Below are the code and all the weights of a small trained network. Each question names an input and a target symbol and asks about switching units off, where a switched-off unit gives its printed mean instead of its output.

import numpy as np


def w(rows, s, z=0):
    codes = np.array(rows[::2]) - 128.0
    scale = np.full(codes.shape[1], s)
    scale[-1] = z or s
    return codes * scale


def norm(h):
    return h / np.sqrt((h * h).mean(-1, keepdims=True) + 1e-5)


def f(y):
    return y / 2 * (1 + np.tanh(0.7978845608 * (y + 0.044715 * y**3)))


def softmax(a):
    e = np.exp(a - a.max(-1, keepdims=True))
    return e / e.sum(-1, keepdims=True)


def log_softmax(a):
    a = a - a.max(-1, keepdims=True)
    return a - np.log(np.exp(a).sum(-1, keepdims=True))


def net(x, mask):
    ids = ['ΔΘΦΩαβγεμξπστ'.index(c) for c in x.split()]
    T = len(ids)
    res = E[ids] + P[:T]
    r = norm(res)
    for j in range(3):
        rows = slice(2 * j, 2 * j + 2)
        q, k, v = (r @ M[0][rows].T for M in (Q, K, V))
        z = softmax(np.where(np.tri(T) > 0, q @ k.T / 2**0.5, -1e9)) @ v
        o = O[0][rows]
        res = res + np.where(mask[j], z, o[:, -1]) @ o[:, :-1]
    y = f(norm(res) @ A[0][:, :-1].T + A[0][:, -1])
    res = res + np.where(mask[3:27], y, B[0][:, -1]) @ B[0][:, :-1]
    return log_softmax(norm(res)[-1] @ U[:, :-1].T + U[:, -1])


Q, K, V, O, A, B = {}, {}, {}, {}, {}, {}
E = w([
[24,193,168,204,73,81,157,75],'Δ',
[165,190,165,156,98,184,146,61],'Θ',
[102,150,212,110,169,132,103,202],'Φ',
[8,99,162,151,162,122,80,118],'Ω',
[49,185,110,48,157,219,119,89],'α',
[130,155,167,88,129,144,50,63],'β',
[114,62,208,156,96,149,171,147],'γ',
[75,81,175,69,212,185,133,140],'ε',
[86,112,146,120,149,117,197,94],'μ',
[134,123,128,120,109,206,139,118],'ξ',
[166,152,197,137,62,146,44,148],'π',
[169,26,121,161,185,110,112,146],'σ',
[100,113,155,157,96,92,95,64],'τ',
],0.013)
P = w([
[200,254,125,87,27,105,162,177],'0',
[123,147,157,103,110,160,133,33],'1',
[141,139,181,100,119,127,132,113],'2',
[130,153,184,106,110,132,122,133],'3',
[77,154,131,178,98,155,135,204],'4',
[68,141,145,163,93,144,124,199],'5',
[53,136,138,168,93,163,124,201],'6',
[37,135,150,160,95,160,128,184],'7',
],0.0044)
Q[0] = w([
[121,121,255,158,107,148,132,82],'head 0',
[40,92,195,125,114,163,159,194],'head 0',
[165,53,125,124,154,76,188,155],'head 1',
[128,131,27,122,165,72,121,199],'head 1',
[188,92,238,61,137,95,118,68],'head 2',
[44,158,209,154,90,156,122,106],'head 2',
],0.007)
K[0] = w([
[132,96,135,158,125,92,156,165],'head 0',
[144,2,75,183,203,103,89,131],'head 0',
[146,216,198,89,54,114,157,122],'head 1',
[58,148,255,80,170,135,168,125],'head 1',
[155,181,106,109,31,115,134,172],'head 2',
[114,130,161,139,110,184,140,88],'head 2',
],0.0078)
V[0] = w([
[20,188,227,66,66,204,167,103],'head 0',
[136,96,180,209,118,13,121,87],'head 0',
[196,109,112,193,252,84,137,185],'head 1',
[61,88,202,3,96,79,73,126],'head 1',
[106,43,133,108,89,113,123,111],'head 2',
[184,125,142,121,38,178,142,225],'head 2',
],0.0049)
O[0] = w([
[107,160,83,92,151,91,207,252,255],'head 0',
[159,185,61,176,64,86,157,104,219],'head 0',
[137,100,242,75,163,138,207,128,16],'head 1',
[77,169,120,84,68,143,57,113,143],'head 1',
[155,14,198,21,69,6,185,131,132],'head 2',
[130,140,62,123,21,188,125,166,252],'head 2',
],0.0044,0.0039)
A[0] = w([
[81,134,115,135,180,95,254,81,147],'neuron 0',
[56,156,161,71,177,116,119,166,114],'neuron 1',
[151,74,106,146,138,143,85,135,73],'neuron 2',
[212,129,145,135,184,143,136,71,56],'neuron 3',
[97,111,146,138,102,106,64,96,85],'neuron 4',
[186,117,135,113,95,83,158,151,103],'neuron 5',
[95,161,127,116,161,154,157,186,107],'neuron 6',
[90,117,188,148,77,152,127,86,143],'neuron 7',
[166,133,176,109,125,170,129,208,172],'neuron 8',
[144,97,199,147,174,116,125,135,77],'neuron 9',
[129,134,49,138,148,142,161,120,117],'neuron 10',
[88,56,187,171,102,99,119,136,135],'neuron 11',
[156,145,130,155,73,89,103,106,165],'neuron 12',
[112,114,81,89,128,171,79,118,122],'neuron 13',
[125,162,99,17,176,141,80,76,201],'neuron 14',
[180,176,150,197,116,149,119,46,107],'neuron 15',
[103,171,53,150,42,121,97,134,98],'neuron 16',
[115,146,216,122,118,140,107,128,251],'neuron 17',
[164,60,94,150,145,159,113,103,96],'neuron 18',
[130,106,109,151,126,160,145,119,86],'neuron 19',
[151,110,128,82,137,195,171,138,143],'neuron 20',
[108,88,101,136,134,145,164,118,106],'neuron 21',
[88,119,78,107,156,114,58,91,181],'neuron 22',
[72,103,142,198,96,126,141,178,116],'neuron 23',
],0.0087,0.0023)
B[0] = w([
[251,118,115,52,83,126,31,125,146],'neuron 0',
[146,166,194,141,142,178,132,66,150],'neuron 1',
[118,161,169,132,115,136,110,111,132],'neuron 2',
[155,111,163,155,142,112,49,70,129],'neuron 3',
[190,87,146,147,170,140,150,150,147],'neuron 4',
[100,185,106,147,158,136,219,115,150],'neuron 5',
[142,89,148,86,132,68,53,69,169],'neuron 6',
[168,188,68,133,118,116,154,187,220],'neuron 7',
[50,92,92,131,64,158,145,50,211],'neuron 8',
[116,176,131,43,145,125,125,111,134],'neuron 9',
[70,177,100,81,173,119,144,148,134],'neuron 10',
[157,162,108,85,164,170,159,102,226],'neuron 11',
[136,23,105,157,163,151,163,100,174],'neuron 12',
[146,115,135,165,103,74,125,182,134],'neuron 13',
[198,116,133,195,115,147,173,225,149],'neuron 14',
[131,118,132,161,216,209,131,188,194],'neuron 15',
[123,96,173,131,210,96,80,100,232],'neuron 16',
[176,99,61,180,73,138,178,144,208],'neuron 17',
[111,174,153,126,82,176,119,110,136],'neuron 18',
[114,180,108,126,117,154,110,146,138],'neuron 19',
[113,17,66,126,187,85,117,106,153],'neuron 20',
[129,170,118,109,116,101,148,150,139],'neuron 21',
[150,126,156,94,100,67,255,169,139],'neuron 22',
[189,141,119,118,127,146,177,90,254],'neuron 23',
],0.0054,0.0066)
U = w([
[129,248,114,184,101,55,126,71,121],'Δ',
[100,201,79,199,208,215,110,154,129],'Θ',
[65,210,209,79,57,197,96,93,157],'Φ',
[93,193,243,108,186,94,209,126,106],'Ω',
[80,193,142,42,160,164,141,254,135],'α',
[201,158,169,152,137,83,124,254,149],'β',
[113,121,48,97,52,139,240,119,133],'γ',
[78,30,183,52,191,177,133,165,148],'ε',
[184,187,102,21,129,105,96,96,253],'μ',
[60,65,28,99,141,159,79,146,144],'ξ',
[142,104,79,186,23,139,18,137,54],'π',
[207,85,222,127,122,176,116,16,73],'σ',
[132,55,112,187,206,61,156,88,122],'τ',
],0.009,0.003)

Each question gives the input, a string of symbols that net reads in full, and the target symbol t.
The units are the heads (2 rows each of Q, K, V and O) and the neurons (one row each of A and B). Each row of codes is followed by its name. A weight is (code - 128) times the scale printed after its matrix; where a second scale follows, it is the last column's (O, A, B and U).
mask holds one flag per unit, heads first, then neurons. A switched-off unit (its flag False) gives its mean, the last column of its rows in O or B, instead of its output. The means were averaged over made-up inputs and are rounded, as every weight is.
A unit's drop is (log p(t) with every unit on - log p(t) with that unit switched off) / (log p(t) with every unit on - log p(t) with every unit switched off).
The circuit of an input: a set's keep is (log p(t) with only the set's units on - log p(t) with every unit switched off) / (log p(t) with every unit on - log p(t) with every unit switched off). Starting from the 12 units with the biggest drops (on a tie, the unit counted first), units are removed one at a time, each time the one whose removal leaves the highest keep (on an exact tie, the one counted first), for as long as the keep stays at least 0.8.
units of the circuit, in order: the units of the circuit, biggest drop first
unit that matters most: the unit with the biggest drop
top k neurons: the k neurons with the biggest drops, biggest first
heads that matter: for each layer, one digit per head in row order, 1 if its drop is at least 0.15 and else 0, layers parted by /
drop when u is switched off: that unit's drop, to one decimal
input γ σ τ τ, target γ: top 3 neurons -> neuron 16; neuron 7; neuron 17
input μ Θ σ, target μ: heads that matter -> 001
input β α Θ γ τ, target τ: unit that matters most -> neuron 16
input π γ γ Φ, target Φ: units of the circuit, in order -> neuron 1; neuron 8
input σ β μ Θ, target σ: units of the circuit, in order -> head 1; neuron 3
input γ σ π γ Ω α β, target γ: units of the circuit, in order -> head 1; neuron 17
input Θ σ μ, target Θ: units of the circuit, in order -> head 0; neuron 15; head 2
input Θ σ τ, target Θ: units of the circuit, in order -> neuron 15; head 2
input Θ σ γ, target Θ: units of the circuit, in order -> head 0; neuron 15; head 2; neuron 7
input σ γ γ, target σ: heads that matter -> 110
input β Θ σ, target β: top 4 neurons -> neuron 8; neuron 22; neuron 16; neuron 6
input σ γ β, target σ: heads that matter -> 011
input ξ γ γ μ γ γ σ α, target γ: units of the circuit, in order -> neuron 15; neuron 22
input γ γ γ γ Ω, target Ω: unit that matters most -> neuron 1
input γ μ γ β, target β: heads that matter -> 000
input β γ μ γ ε γ σ, target γ: top 2 neurons -> neuron 16; neuron 15
input π γ σ, target π: top 2 neurons -> neuron 18; neuron 15
input Θ γ σ, target Θ: heads that matter -> 010
input σ γ γ π π, target γ: units of the circuit, in order -> head 1; neuron 17; neuron 8
input γ μ σ, target γ: heads that matter -> 001
input γ γ Θ, target Θ: units of the circuit, in order -> neuron 15; neuron 23
input β γ γ β π γ ξ, target ξ: unit that matters most -> neuron 16
input β π γ σ, target β: heads that matter -> 010
input σ γ τ σ, target σ: units of the circuit, in order -> head 0; neuron 18; neuron 2
input τ γ Θ σ γ σ, target σ: heads that matter -> 101
input Θ β β β ε β α, target α: top 2 neurons -> neuron 14; neuron 22
input σ β Ω Φ, target σ: units of the circuit, in order -> head 0
input γ γ π γ β π Θ, target Θ: top 2 neurons -> neuron 16; neuron 15
input μ Δ Ω, target Ω: top 2 neurons -> neuron 1; neuron 22
input σ σ γ σ μ, target σ: drop when neuron 13 is switched off -> 0.0
